Each name stands for a flat space through zero: a line, a plane or more. A row that begins with a name and a colon came from that space; any other row is followed by the name of the space it lies nearest, among the names in its block.
q233_q764: [-277 -136  -83   -2   11  109 -241  189  293   41 -100  325   66  216
  -55 -509   32   79   43  143  -92   -9 -286   44  123]
q711_q445: [  98   91   -3  -12  -56  -36  130  -50  -63  -71   -9 -103  -88 -119
   -3  174   -6    9   24  102  -37  -10  147  -43   11]
q233_q764: [ -70   23  -96  -73  -75  -51 -101  -16   99  102   50  180   77  179
  148 -294 -156  134  -77   70   20   67  -94   56   77]
q997_q837: [ 107   70   35   38   66  -61   97   66 -105   50   24  -26  -12  -38
   35  -65  -11    1  -66 -165 -106   18   49   -1   50]
q233_q764: [ -66   79  -65   39  -36  113  146  177   47  -18   71 -106   69   31
  113 -142  -13   32   29  -46  -24  -17   29   30   39]
q423_q704: [-102  126  -79  -39  -26  -35 -126  -71  -91   38 -181   62  -69 -104
 -170   11   46   22   -3 -106  113  -70  -34 -103  -27]
q233_q764: [-156  -46  -83   66    9   99  -19  274  183    0   84  125   83  162
    6 -375  -35   24   28   10 -215  -51 -147   77  186]
q233_q764: [ 18 138 -69   6 -85 -19  13 -55 -78 -30 -13 -28 -56 -96 -53  95 -32  19
 -10  -3  19 -80  47 -52  17]
q827_q97: [ -18  114   -6    9  -36   45   41   38 -105   21   52  -81   65    1
   67  -32   -1   10  -45 -226   96  -71   -4   -8  -37]
q423_q704: [  85  -56   82   30  109  -15   53   86    2   34  148   97  123  201
  163 -349  -36    9 -101  -23 -248   56  -88  126  117]
q423_q704: [  20 -171  100    0  108  -45 -154   26  102   56  -42  257   15  142
   -1 -277   31   19  -54   71 -146   66 -165   49   63]
q431_q375: [ 125   60    3   76   35  -24   54  -98 -147  -24   75 -105   -8  -93
  -45  189  -17  -85  -39  -68  -37  -41   56    4  -27]
q997_q837: [ -65 -108  -52  -26   -2  -12 -131  -90  118   27   -8   99   22   77
  -19  -10  -52    4   18  172   44   65  -71   36  -14]
q997_q837: [ -17    6  107 -187  -43  -66   17 -112  -68    3 -117  -61  -28   -8
   63  125   68   58   20  -33  218   59   98  -65 -121]
q711_q445: [ 198   53  107   95   70   54  217   -3 -139  -60   15 -221  -29 -156
   66  180  101  -68   -5  -56  -17   16  144  -16 -103]
q431_q375: [ -56   86 -178   17  -98  -30  -55  -23   31   31  172   71   74  107
   32 -105 -207   36  -55   37  -69  -51  -60   68  132]
q827_q97: [ -33  225  -33   19  -86  104  148   44 -150  -94 -119 -227  -80 -233
  -79  195  131   -7   69 -141  140 -140  135 -131  -88]
q711_q445: [ -17  -15   -3  142   40   67 -105   88  -12  -13  -45   52  -50 -104
 -192   35   78  -81   10 -141  -44 -137 -105  -45    5]
q827_q97: [  19  -42  105 -110  -47  -59 -107 -118  -19   29 -121   67  -55  -20
   18   92   52   57  -17  -16  203   25   -2  -69 -117]
q711_q445: [  -4  112   -7   26   35   84  194   33 -109 -111   -9 -203    7  -83
  -34   61  103  -65   62    3  -81  -50  106  -11   -3]
q431_q375: [  86   18  -58  153   30  -21  -57  -21  -45   -2  -15    5 -108 -184
 -202  208  -13  -90   -2  -39  -70  -78   -2  -47   14]
q997_q837: [ -18  246  -65  130  -35  228  311  227 -115  -89  130 -296  115  -53
  148 -123   57  -17   13 -201  -43 -127   80   23    6]
q423_q704: [ -55   92    2  -14  -16   81  147  118  -45  -75   78 -101   80   67
   72 -142   36    2   18  -57  -97  -69   23   33   67]
q233_q764: [  71   16   19   71   30  -29  -15    6  -89   26   61  -19   -5  -50
  -51   86  -21  -56  -48 -176  -22  -57  -11   -4    2]
q997_q837: [-100   21  -53  104  -47  171  -24  147   74  -10  -17  -40   24  -50
  -15  -35   56   -5   44 -101  115  -93  -73  -27  -59]
q997_q837: [  89  -20   96   80   93   23   56  149   -9    6   30   72   20   45
   54 -247   55    0  -58  -78 -208   -9  -61   36   82]
q423_q704: [ -24  125  -96  104  -80   66  -75   -3  -64  -14    0   -8  -29 -119
 -112   88  -10  -23  -17 -121   73 -161  -53  -57  -20]
q827_q97: [ -22  187 -101   87 -118   83   23   11  -86  -86  -59 -102  -99 -219
 -155  202   42  -22   45  -57   67 -188   48 -108  -22]
q997_q837: [ -74  -92  -41  -64  -61  -85 -180  -21  133   49  -26  195  -42   71
  -60  -36  -88   56    3   95   15   14  -80   -7   66]
q711_q445: [  11   14  -18   95   61  -24  -58   74  -56   37    8   47  -26  -55
 -138   -8   -1  -61  -31 -188  -97  -78  -60  -16   61]
q233_q764: [ -19   59  -35   25  -30   89  129   43    9  -83   -7 -134  -11  -66
    8   61   47  -13   69   88   -9  -23   80  -12  -14]
q711_q445: [  94  -20  -88    3  -77 -123  -70 -166   20   45  148   42  -12   16
   25  188 -215    5  -55  112   17   38   29   42   31]
q233_q764: [ 140  104  124  -69  -11  -83  132 -134 -240  -57 -105 -218 -129 -233
  -68  417  109  -45   19 -145  147  -30  218 -125 -137]
q997_q837: [  19  -70   40    4   32   -9  -58   35   65   61   11  117   38   94
   85 -182  -19   43  -50    2  -23   58  -81   38   13]
q997_q837: [ 101  148  -78   14 -136  -83   19 -260 -219  -45  -12 -276 -159 -345
 -195  760  -56  -98   43 -122  307 -110  228 -144 -177]
q423_q704: [ 19  46  28  16 -46  67 123  90  -6 -89  79 -75  21  15  62 -32  22   3
  21  20 -88 -69  37  17  49]
q711_q445: [ -11  -12 -114  -18 -112  -33  -28 -159   36  -21   70 -107  -35  -74
  -47  377 -126  -32   57  130  166    7   95  -10  -65]
q431_q375: [ -43 -173  -25   73   25   67 -100   84  214    7  117  160   85  178
   53 -222  -66   -4   -1  176 -139   31 -161  113   85]
q827_q97: [  26  -13  -20 -108  -69  -96   17 -176  -12  -10   -8  -90  -53  -52
    4  303  -68    8   40  126  148   74  138  -27  -71]
q431_q375: [-63  59 -19 -85 -70  16 104  25   6 -59 -15 -99  -8  -5  34  44  13  35
  63  57  36  -6  95 -22   9]
q827_q97: [  96  -34  119   36   27    0   -2   51  -28  -33   34   76   -8   28
   18  -93   50   -6  -48  -38 -130  -57  -54   11   45]
q423_q704: [  56  208    3  -58  -16  -64  137   -4 -180  -14   -8  -43   -6  -19
   53 -123    2   54  -64  -97 -104  -37   83  -25   79]
q997_q837: [ -55 -164   -1   43   64   20 -174   11  146   88 -101  128  -16    7
  -58  -30   25   -7   19   29  101   81 -112   -5  -74]
q827_q97: [ 120 -233   62   14   71 -133 -198 -149  118   50   17  236  -51   70
  -54   37  -76  -25  -47  230 -109  106  -95   53   31]
q431_q375: [  58  118   47   58   63   32  -10  -55 -187   27 -122  -47  -22 -136
  -57   21  125  -31  -57 -214   97  -54  -13  -72 -117]
q423_q704: [-21 -13 -12   7 -43  54   5   9  50 -26  39 -16  28  28  47  -2 -10  10
  16  57  34 -13 -13  17 -16]
q711_q445: [  14   -6  -82   99  -49   37    3   26   47   -4   53  -80  -41 -110
  -58  219  -60  -43   39   -8   63  -35   38  -17  -28]
q423_q704: [-221   66 -207   61  -84  104 -218  -30   74   16 -152   65  -44 -113
 -227   62   16   -8   69    8  199 -115 -119  -85  -61]
q431_q375: [-113 -112   -4 -113  -36  -32 -125  -26  135   17   32  159   67  203
   52 -172  -61   57    3  139   -7   43 -102   59   59]
q827_q97: [  56   91   19   10  -77    4   76   13  -85  -75   60  -76  -35  -65
  -14  119   -1   -9   -2  -55  -31 -113   62  -31   29]
q423_q704: [ -27   44  -47    6 -101   86  140   77   36  -16  113 -198   53  -15
  144  132  -58   19   44  -58  158   -1  102   12  -64]
q827_q97: [ -51  -66  -44  127   73   96  -84  144  136    9   16  177   50   98
  -27 -343   16   -6  -17   84 -210  -23 -185   66  111]
q233_q764: [ 124   73    4  -83  -39 -110   92 -198 -125   40   47 -136   -2  -45
  128  228  -94   26  -50   -1  154  102  162   -4  -96]
q233_q764: [ -75  -32  -14  -18    7    3  -60  -29    7  -56  -61    6  -42  -36
 -160  105   53  -54   65   50  -16  -55  -13  -31    9]
q711_q445: [   5  -61  -58   21  -33    9  -41  -31  142   69 -141   -5  -99 -132
    9  156  -13   52   55  137  212  132   60  -62 -128]
q233_q764: [ -63   88  -20  -30  -30   83  162   15  -94  -39   47 -282   65  -50
   58  191   35  -44   60 -152  178  -21  128  -12 -110]
q431_q375: [ 154 -103  150  -22  141  -43  123   72   67   49   12  107   51  159
  249 -378   23   77  -76  150 -226  208   -3   97   65]
q423_q704: [  87  -94   39   87   72    6   34   -6   -2  -49   97  -54   -1  -21
  -58  143    2 -108   18   41 -124   -9   13   45   16]
q711_q445: [  78  -20   27  113   39   84   43   94   54   11   35   27   30   12
  101 -161   19   13  -36   25  -75   23  -50   38   -1]
q997_q837: [  40  151 -103   60  -84  -14  107  -16 -111  -88   88 -159  -69 -157
 -125  282  -64  -64   34  -34  -63 -135  125  -40   62]
q431_q375: [  21   45  111   52   79  145  159  215  -36   22   62  -55  153  123
  250 -391   99   40  -67 -207  -55   13  -58   66  -14]
q233_q764: [  29  120   51  -82  -90   23  187  -33 -118 -137   28 -197  -19  -59
   43  174   56   -1   50   26   20  -76  158  -37  -19]
q997_q837: [  51   42    6   61   84   48  171  154    0   -3  124  -15  105  123
  160 -335  -18   15  -51    3 -258   43  -12  103  127]
q827_q97: [-116  -18  -77   48  -14   82  -71  141  128   19   69  135   91  149
   38 -322  -46   38  -15   22 -108  -41 -155   67  110]
q711_q445: [  26  -26   54  -43   65  -67 -114 -196 -103    6 -119   42  -42  -52
 -123  123   74  -49  -17   12   64   12  -20  -41  -85]
q431_q375: [ -44   40 -107  -58  -95  -49   -1  -62   47   20   -6  -34  -38  -35
    3  133 -101   46   34   92  108   40   79  -24   -5]
q423_q704: [ -83  184 -193   79 -122   98   86   61  -10  -47    9 -160  -37 -158
  -71  150  -44   -3   68  -21   80 -108   81  -56    1]
q711_q445: [-116   80 -267  116 -100   43  -66   -1   78  -67   68   -7  -51  -95
 -230  158 -126  -63   79  154  -93 -137  -20   -6  121]
q431_q375: [ 336  -38  227   66  217  -86  207  -30 -179   14   88  -58   28   15
  166  -86   58  -58 -128  -55 -262  132   83   80    7]
q431_q375: [ 69  35  20 -21  13 -61  36 -75 -80   9 -25 -47 -39 -64  -9 112  -1  -8
 -16 -20  23  27  72 -25 -30]
q827_q97: [ 129   78   96   -7   35  -34  152  -17 -193    5  128 -157   67    6
  124   65   -8  -35  -76 -229   -2  -10   89   28  -32]
q827_q97: [ 147  145  153  -61   92  -21  240  -45 -263  -14   -5 -186   57  -15
  172  -59  110    2  -76 -180  -16   49  135    1  -70]
[-15  41  13 -51 -44  -9 -14 -18  -7 -23 -49  50 -21  11   8 -65  23  49
  -5  48  -1 -25  -7 -25  17] : q827_q97
[ -18  -60 -108   90   17   -4 -113  -34  101   33  -54   71  -69  -85
 -140   96  -43  -34   34  124   -2   26  -39  -15    0] : q423_q704
[  75  -79    2  137   49   -4  -62  110   84   32   26  125  -51  -30
  -65  -67  -27  -23  -26    0 -157  -17  -79   14   80] : q423_q704
[  22 -100   85  -65  133  -92 -146 -123   -4  116 -197  164  -28   24
  -18 -123   77   30  -51   19   69  154  -70  -22  -86] : q827_q97
[ -70  130 -103  106  -30  153  149  139  -21 -141   97 -134   42  -28
  -59  -56   32  -62   64   32 -185 -155   12   26  106] : q997_q837
[ 126   15   79   65   29  -11   95   65  -86    4   76  -87  -11  -61
   37   90    6  -38  -37 -173  -36  -27   56   -3   -9] : q711_q445
[ 107  -76   35  -70   34 -144   -4 -205  -60   29   88  -38   11   36
   32  217  -99  -43  -35   67   22  106   80   46  -33] : q233_q764
[-174  -44 -147  -19 -140  -30 -158   48  127  -16   94   75  -23   36
 -169  142 -143  -16   69    2   19 -130  -61   -7  114] : q431_q375
[  19  -64   46  -81 -101  -16    7  -52   57   -2   80  -45   23   54
  137  141  -67   44    8   42  164   38   51   13  -70] : q711_q445
[   1  -61 -144  144  -34  -20 -195  -38  112    2   41  159  -81  -67
 -214  112 -113  -57    7  142 -106  -81 -109    2   90] : q827_q97

Each name stands for a flat space through zero: a line, a plane or more. A row that begins with a name and a colon came from that space; any other row is followed by the name of the space it lies nearest, among the names in its block.
q765-q532: [-161 -259   81  106  161  -80   86   13   24  -67  -90 -116  316 -236
   14   59   79  -13   13  226  191  -30  125  -29  -49]
q257-q556: [-64  66  -1  89 -23  94  30 -79  65  36 -40 -67 -26  -8  17 -19  69 -32
  -8 -24 -13 -61  47 -13 -99]
q376-q999: [166  91 -50  27   6  94 -25  17  81  82   4  -8 -75 110 -13   3 -70  26
  -7 -59   8 -20 101   2 -70]
q257-q556: [ -66 -183   85  209   16  -86   32   55  -73 -144  -57  -54  192 -178
 -106   -5   66  -22   -4   54  296  -29   97    3   61]
q257-q556: [ -32   53  -13   47  -93  -35   -1  -21  -32 -175  -89  -31  -15  -73
 -188  -70  -42  -88   96   41  192   25  -50   19   21]
q257-q556: [  95  253  -64    8 -185   36   11  -41   14    6   23   67 -212  184
  -18  -72    2   -1   30 -126  -44  -41  -45   14  -25]
q257-q556: [  -7  188   52   50  -45   59   35  -63  175   45  -44   30   -4  151
  143  -55  110   -4   88   -7   15 -114  102  -37 -143]
q257-q556: [-210 -158   42    6   41  -82  -40  -20  -97 -152  -57  -80   84 -235
 -142  -15    3  -78    2  115   60   68 -141   22   93]
q257-q556: [  76   59  -46 -151  -93    3   14   16  -31   37   71  112 -151   88
   57   27 -109   -2   16 -124 -137   55 -104   12   48]
q765-q532: [   6   73   29  103  -36  -50   29    6  184   46  -22  -50   31   35
   58  -10   28  -37   18   48   18  -81   68   -5 -100]
q115-q670: [-141  -78   56   36   -9 -146    3   21  -28 -193  -84  -17  124 -138
 -105  -75   27  -57   97  165  236   25  -52    2   50]
q376-q999: [-247 -128   39 -135  -33 -134   -8  -15 -224 -224  -35   25   92 -218
 -117  -69   47  -97   75   84   88  136 -221   -6  178]
q115-q670: [ -83  126  -11   42 -101 -119   62  -29   58  -53  -40  -40   41   11
   -7  -92  116  -53   59  116   68  -42  -21  -19  -52]
q376-q999: [  28  -25    5 -228  -24   32  -89   73  -45   92  110  118 -100   22
   95  -25  -96  -57   -1 -187 -146  154 -118  -25  117]
q115-q670: [ -40  -25   64   49   87 -218   -8   74  184   66   -6 -147  288  -65
   59    3  122  -72  -17  226  -23  -29   73  -36  -45]
q765-q532: [-165  -45   39   44   34 -152  -33   23  -28 -163 -108 -151  273 -214
 -178 -140  140 -146   83  228  269   72    8  -47   36]
q376-q999: [  34   -7   15 -136   91   82 -140    5 -144  -27   16   33   18    9
  -77  -25    5    3    1  -64  -45  104  -46  -12  120]
q772-q754: [-104  -36   52  -75   26 -109    6   -5   13   -4   10  -26  124  -65
   58   32   64  -56    6   76 -118   20  -75  -14   36]
q765-q532: [ -66  107   47 -116 -101  126  -33 -104  -66  -60    5  137 -192   75
   44    5  -31  -30   66 -200 -155   10 -160   20   56]
q376-q999: [ -99 -240   95    7   59 -146  -47  141  -79  -45   35   -6  220 -196
    1  -53   57  -67  -17   31  180  108   11  -39  146]
q376-q999: [-47  -3 104  19  -7 -84  29  44  17 -17   8  71 160  36 138 -59 160   4
  60  18 118 -33  83 -54  18]
q115-q670: [ -75   19   30   61   61 -234  -28   52  189   29  -36 -199  251  -95
  -30  -40  112 -107   -9  275   -5  -14   23  -25  -54]
q376-q999: [ 245  226 -133  -92  -76   80    4   -9  150  155   58   66 -286  267
   59   45 -187   73   -7  -83 -212  -37  -14   39 -112]
q772-q754: [ -32   -7  -92  -87  231  -33 -141   -2   50   52  -53 -216  123  -81
 -158  -59   15   -4  -48  312  -58   84  -13  -13  -51]
q765-q532: [ 127  122  -90   45 -120   75   72  -45   26   -7   -8   54 -222  126
  -37   37 -128   55   16  -82   -7  -66   -2   49  -72]
q765-q532: [ -22  -36  -22 -117  -18    5   33   27 -121   27   50   59   35  -18
   61  -42   56   -9    5  -59   13   83   -8  -50   58]
q115-q670: [-62  46 -68 -95 -37 -74 117 -16  22  34   8  34  -1  42 115 -49  55  34
  45 122   2  -3 -14 -36 -76]
q772-q754: [ 131   31  -46   28  -36  125   13  -28  -48  -22   -5   61 -160   79
  -60   63 -127   65   -3 -122    6  -28   18   44   -7]
q772-q754: [ -47  -99   29   10   82   99   27  -96 -214  -95  -33   -2   69  -68
  -67  118   59   65  -39  -32  -58  -26   -8   21   69]
q257-q556: [ -81 -164    0  -90   17 -216   49   62  -98 -144  -11   14  126 -145
  -67   30  -58  -12   43  181   85   76 -115   18  106]
q376-q999: [  51 -188  113  107  166   60 -140   98   13   83   37  -66  159  -96
   -2   50   14  -14 -109  -92   25   26  132  -11   73]
q772-q754: [ -46  200 -144  -95 -163  175   68 -173 -195 -163  -84   71 -274   59
 -167  -96  -36    7  112  -68   69   29 -133   17  -25]
q376-q999: [  38   93  -33  -11   68   -4  -77   66  325  309   74  -96  -38  100
  193  -67   11  -23  -82   53 -181  -11   76  -43 -165]
q115-q670: [  26  116  -19   31  -67  -92  -10   19  137   82   28  -77   -7   37
   15  -19   23  -71  -31   24 -113  -23  -22    0  -42]
q257-q556: [ 106  112 -112  -44  -25  108   55  -34   61  147   31  -11 -124  112
   63   18  -42   35  -32  -53 -117  -17   54  -13 -115]
q765-q532: [ 123   89  -83  -77  -87  172   23    4  -62   87   57  124 -201  135
   64  -55  -58   42   12 -216   23   43   44  -27  -19]
q115-q670: [-192 -105   48 -121   89 -113   25  -56  -24 -127  -76  -52  171 -162
  -27   56   11  -59   75  214  -50   40 -125    2   26]
q765-q532: [  57 -104   19  160   55 -217    8  134   26  -39  -18 -134  283 -111
 -109  -22   80  -27  -35  189  232   -6  142  -17   29]
q772-q754: [ -10   13  -68   -8    9  -55   71  -42  -81  -97  -57  -43   55  -27
 -106    8   21   35   30  155   67  -11   -9   10  -17]
q376-q999: [ -85 -115   56  132   32 -107    6   16  -92 -121  -36  -61  154 -125
 -100    1   96    5  -29  100  136  -28   13   14   70]
q257-q556: [  85  123  -88 -124   20   80  -20  -76  -67   16   14   50 -154  149
  -26   41  -51  102  -11    1 -184   -8  -77   32  -10]
q257-q556: [-63  44 -30  56   8  57  65 -95   7   6 -43 -51 -15   7   9  16  70  37
 -15  57 -37 -75  24   2 -91]
q772-q754: [  50   33  -70  155 -127   -1   96   21   80   -1  -14   17 -155   38
  -14  -47  -79   36    5  -16  180  -69   61   24  -97]
q772-q754: [ 57  57 -51  28  14 -68  38   6  84  35  -7 -36   3  68   8  11  -5  54
  -9 129 -16 -55  36  12 -76]
q772-q754: [  -1 -141   18   20  107   -4    4   49 -127    4   16  -16  170  -70
    0    0   98   50  -48   31  108   30  105  -37   56]
q257-q556: [ 118  157   26  -45  -47  239 -101  -74  -37   29   27  120 -227  181
   14   24  -59   29    8 -289 -154  -19  -28   25   30]
q765-q532: [  53   50   10  277 -104  258   89 -159   -5  -41  -47   51 -292   96
  -24  146  -86  118  -60 -237  -41 -217   50   99 -100]
q115-q670: [  79  -27  -62  -86   81  -62  -65   62   46   78   28  -98   53  -42
  -67   30  -85  -39  -49   88 -102   83  -22    3   12]
q772-q754: [-107 -156   57  -34   63  -83   35   -1 -179 -102    5   35  150  -98
    5   46   92   47  -13   66   21   16  -43   -3  113]
q115-q670: [ 119  237 -236 -366 -189  144  127  -80 -141   90   87  209 -374  235
  100  -38 -135   62   73 -171 -207  108 -156  -21  -34]
q376-q999: [   6  123 -108   29  -35   13   78  -91   64  -51  -89  -70  -86   34
  -99   -5  -51   21   51  152   31  -60   -9   29 -135]
q257-q556: [  68  -70  -28  -16   22   19 -106  135   13  125   90   22  -65   -2
   23 -104  -53   -2  -70  -96   75  104   37  -27   50]
q765-q532: [ -75  -23  -16  173  -65  133   83 -108  -89 -107  -66   23 -152  -25
  -69   12   -4   76   -9  -61  124 -101   10   46  -48]
q772-q754: [-122  -49   24 -150 -124 -109   20   -1 -253 -294  -41  150  -13 -100
 -135  -75  -39  -56  155   -1  192  122 -205   12  194]
q772-q754: [ 149   -3 -175   50 -131  166  125  -16 -122  -29   -1   90 -303   49
 -102    9 -210   99   -5 -149  171    3   35   44  -50]
q772-q754: [  44   50   60   99   39  171  -69  -78   13    9  -24   -7  -64   62
  -21   66    7   30  -36 -134  -90  -82   44   31  -18]
q115-q670: [-85 -81  32 139  18 -18  70  -5  24 -20 -27   8  32 -26  64 -21  71  75
 -11  74 144 -86  79  -2 -59]
q765-q532: [  97  122   34  -43  -39  255  -93  -81   -1   79   46  105 -245  157
   60   68  -83   17  -26 -318 -240  -26  -44   31   15]
q115-q670: [   5   17  -73 -222    5   63  -52   12  -61   69   56   55 -112   18
   25  -48  -76  -23    8  -66 -111  137 -103  -24   42]
q115-q670: [  19   64  -25  -92 -143   47  -44   24  -12   37   75  115 -241   59
   36  -57 -111  -46    7 -209  -76   74 -133   12   62]
q115-q670: [  77   -9    3  196 -105   24   88  -17  -80  -96  -14   52  -83   35
  -67   60  -23   75  -23 -102  127 -109   57   53   13]
q765-q532: [  31  115 -141   90 -170    3  173  -61   27  -60  -50   30 -214   75
  -48  -34  -84   65   51   52  142  -86    0   37 -135]
q765-q532: [ 104  -61  -16  -54  150  103  -92   10   -4  174   84  -31  -32   48
   52  121  -50   78 -148  -75 -277   12   15   19   19]
q376-q999: [-101 -145  -44  119   -5 -232  115   88  -99 -110  -34  -80  219 -165
  -90 -109  135   17   -2  256  348   16   74  -34   20]
q376-q999: [  60   50  -24 -211   85  166 -193  -29 -100    3   11   19 -107   23
 -118   -9 -110  -40    9 -117 -161  144 -118    8  100]
[ 149  -34  156   50   83  178 -228   46   42   21   18   29  -15   25
  -51   82 -114  -60  -26 -283  -71   23   49   31  111] : q115-q670
[ -41  111   57  -10   18  158    6 -164  -51  -38  -31   89 -100  144
   77   76   77  104   19  -78 -181 -121  -35   28  -30] : q257-q556
[ 132  -15  -25   90   48  200  -67  -36  -35   53   12  -20 -150   40
  -84   99 -113   63 -101 -168  -93  -35   43   54   -3] : q115-q670
[ 138   33 -155  114  -30   -1  141   10   20   12  -41  -59  -36   41
  -83   -3  -55   88   -9  119  191  -60  148    8 -136] : q376-q999
[ -40 -164   26  -43   75  210   34  -91 -181   44   64  135 -159   18
  128  173  -53  161 -107 -202 -224  -39  -56   44   53] : q765-q532
[ 101  123  -32  160 -158   77   91  -46   44  -31  -26   42 -169  105
  -26   21  -55   26   20 -128   78 -115   61   38  -78] : q765-q532
[  13 -290  192  137   84 -119 -123  182  -13  -47   50   14  199 -165
  -15   55  -38  -48  -63  -90  145   42   53   17  189] : q115-q670
[  71  -52  -41   62  -86   62   60   54  -21   41   45   85 -141   24
   43  -18  -87   42  -23 -146  125    2   57    4  -10] : q772-q754
[  92  273  -37  -12 -245 -114   14   12  119  -73   -6   80 -183  165
  -43  -96  -76  -72  121  -36   38  -25 -100   28  -17] : q376-q999
[ -77 -218  -81  -18   82 -218    5  114 -150  -90    1  -95  160 -214
 -168  -69   -1   12  -49  260  206  125  -46   -4  101] : q376-q999
[-105  -28  -89  -78   39  -95   55  -38  -99  -81  -47  -70   72  -90
  -97  -39   46   16   18  229   43   46  -71   -8   -6] : q772-q754
